Below are the code and all the weights of a small trained network. Each question names an input and a class and asks about switching units off, where a switched-off unit gives its printed mean instead of its output.

import numpy as np


def w(rows, s, z=0):
    codes = np.array(rows[::2]) - 128.0
    scale = np.full(codes.shape[1], s)
    scale[-1] = z or s
    return codes * scale


def f(y):
    return np.maximum(y, 0)


def log_softmax(a):
    a = a - a.max(-1, keepdims=True)
    return a - np.log(np.exp(a).sum(-1, keepdims=True))


def net(x, mask):
    res = np.array(x, float).reshape(1, 4) / 4 @ E
    y = f(res @ A[0][:, :-1].T + A[0][:, -1])
    res = res + np.where(mask, y, B[0][:, -1]) @ B[0][:, :-1]
    return log_softmax(res[-1] @ U[:, :-1].T + U[:, -1])


A, B = {}, {}
E = w([
[3,95,109,118],'x0',
[92,244,165,86],'x1',
[110,131,210,236],'x2',
[119,185,23,221],'x3',
],0.011)
A[0] = w([
[121,110,196,103,87],'N1',
[196,112,124,142,109],'N2',
[56,120,121,121,79],'N3',
[186,181,145,121,90],'N4',
[134,110,123,132,103],'N5',
[192,154,129,136,72],'N6',
[139,62,189,83,90],'N7',
[124,126,149,151,83],'N8',
[128,181,83,171,94],'N9',
[100,218,160,98,22],'N10',
[114,164,175,170,77],'N11',
[109,156,181,172,90],'N12',
[107,204,138,112,67],'N13',
[123,165,66,189,81],'N14',
[118,127,189,82,93],'N15',
[149,129,67,62,43],'N16',
[131,126,130,128,94],'N17',
[149,135,69,53,100],'N18',
[124,115,163,105,116],'N19',
[197,148,135,129,69],'N20',
[111,142,161,152,162],'N21',
[130,92,161,180,85],'N22',
[154,187,144,109,152],'N23',
[156,116,68,77,107],'N24',
[143,63,106,142,49],'N25',
[137,152,79,57,67],'N26',
[104,191,153,113,48],'N27',
[49,110,112,124,66],'N28',
[194,175,147,124,93],'N29',
[133,138,124,121,251],'N30',
[160,14,94,153,21],'N31',
[127,114,164,107,67],'N32',
[124,137,165,183,70],'N33',
[132,126,102,108,91],'N34',
[143,72,103,138,60],'N35',
[138,176,44,164,70],'N36',
[31,100,112,117,62],'N37',
[77,107,119,118,178],'N38',
[164,77,203,62,74],'N39',
[137,139,74,176,73],'N40',
[93,255,165,76,81],'N41',
[130,113,155,109,73],'N42',
[125,138,105,144,84],'N43',
[197,168,130,118,77],'N44',
[140,91,119,138,216],'N45',
[196,100,120,145,121],'N46',
[128,114,199,203,80],'N47',
],0.019,0.015)
B[0] = w([
[82,175,96,104,190],'N1',
[76,107,199,171,192],'N2',
[75,108,205,134,173],'N3',
[57,85,189,153,193],'N4',
[114,112,114,134,137],'N5',
[68,108,176,126,176],'N6',
[76,213,77,126,223],'N7',
[122,95,130,99,141],'N8',
[85,197,95,106,200],'N9',
[122,60,67,192,188],'N10',
[150,71,115,73,177],'N11',
[169,80,124,35,185],'N12',
[126,90,72,186,183],'N13',
[47,223,91,90,207],'N14',
[97,200,94,130,196],'N15',
[149,89,129,47,180],'N16',
[120,130,120,135,128],'N17',
[188,80,133,49,211],'N18',
[106,164,107,132,171],'N19',
[63,106,190,113,179],'N20',
[212,115,106,78,191],'N21',
[159,62,102,77,174],'N22',
[139,120,130,201,212],'N23',
[170,95,145,46,200],'N24',
[119,74,75,172,162],'N25',
[186,85,124,33,188],'N26',
[110,64,71,156,168],'N27',
[55,99,235,140,177],'N28',
[79,104,211,160,200],'N29',
[209,207,159,167,253],'N30',
[145,25,24,241,200],'N31',
[80,169,108,93,152],'N32',
[141,80,136,28,169],'N33',
[118,101,120,106,143],'N34',
[103,76,92,159,159],'N35',
[84,198,106,90,208],'N36',
[51,98,234,148,192],'N37',
[144,137,195,184,205],'N38',
[52,219,82,102,238],'N39',
[66,190,73,105,180],'N40',
[160,58,52,231,254],'N41',
[106,150,115,109,147],'N42',
[108,138,118,119,142],'N43',
[79,109,175,127,188],'N44',
[188,157,116,191,224],'N45',
[84,86,168,195,201],'N46',
[181,89,127,12,206],'N47',
],0.011,0.015)
U = w([
[54,215,61,87,114],'0',
[126,75,59,187,151],'1',
[52,101,242,134,98],'2',
[163,87,112,8,103],'3',
[235,238,170,176,255],'4',
[151,166,131,126,64],'5',
],0.016,0.018)

Each question gives the input, the list of numbers given to net, and the class t.
The units are the neurons (one row each of A and B). Each row of codes is followed by its name. A weight is (code - 128) times the scale printed after its matrix; where a second scale follows, it is the last column's (A, B and U).
mask holds one flag per neuron, in row order. A switched-off neuron (its flag False) gives its mean, the last column of its row in B, instead of its output. The means were averaged over made-up inputs and are rounded, as every weight is.
A unit's drop is (log p(t) with every unit on - log p(t) with that unit switched off) / (log p(t) with every unit on - log p(t) with every unit switched off).
The circuit of an input: a set's keep is (log p(t) with only the set's units on - log p(t) with every unit switched off) / (log p(t) with every unit on - log p(t) with every unit switched off). Starting from the 12 units with the biggest drops (on a tie, the unit counted first), units are removed one at a time, each time the one whose removal leaves the highest keep (on an exact tie, the one counted first), for as long as the keep stays at least 0.8.
units of the circuit, in order: the units of the circuit, biggest drop first
most important unit: the unit with the biggest drop
k most important neurons: the k neurons with the biggest drops, biggest first
drop when u is switched off: that unit's drop, to one decimal
input [4,-6,-7,1], class 3: most important unit	N24
input [8,0,-4,6], class 2: 2 most important neurons	(N37 N28)
input [4,-2,7,7], class 0: 2 most important neurons	(N14 N40)
input [4,-6,-4,6], class 0: 3 most important neurons	(N14 N36 N41)
input [8,2,0,6], class 2: 2 most important neurons	(N37 N28)
input [-1,-6,7,-5], class 3: 2 most important neurons	(N47 N41)
input [-6,6,-7,-4], class 3: 4 most important neurons	(N26 N18 N16 N24)
input [-8,-7,4,5], class 2: 2 most important neurons	(N2 N41)
input [7,-6,-4,-4], class 2: 4 most important neurons	(N37 N28 N41 N3)
input [1,0,5,-5], class 0: 2 most important neurons	(N7 N39)
input [-8,-5,6,7], class 2: 2 most important neurons	(N2 N46)
input [6,-5,6,-6], class 0: 2 most important neurons	(N7 N39)
input [-1,4,-5,-4], class 3: 3 most important neurons	(N18 N26 N14)
input [8,3,-7,1], class 2: units of the circuit, in order	(N37)
input [8,6,-1,-1], class 2: 2 most important neurons	(N37 N28)
input [5,-4,7,-6], class 3: 2 most important neurons	(N47 N22)
input [-6,8,-4,-6], class 1: drop when N41 is switched off	1.4
input [5,2,-3,-2], class 2: drop when N27 is switched off	0.0
input [7,-4,5,-8], class 0: drop when N7 is switched off	0.2
input [3,-3,1,-2], class 4: most important unit	N41
input [3,-1,5,-5], class 0: drop when N7 is switched off	0.2
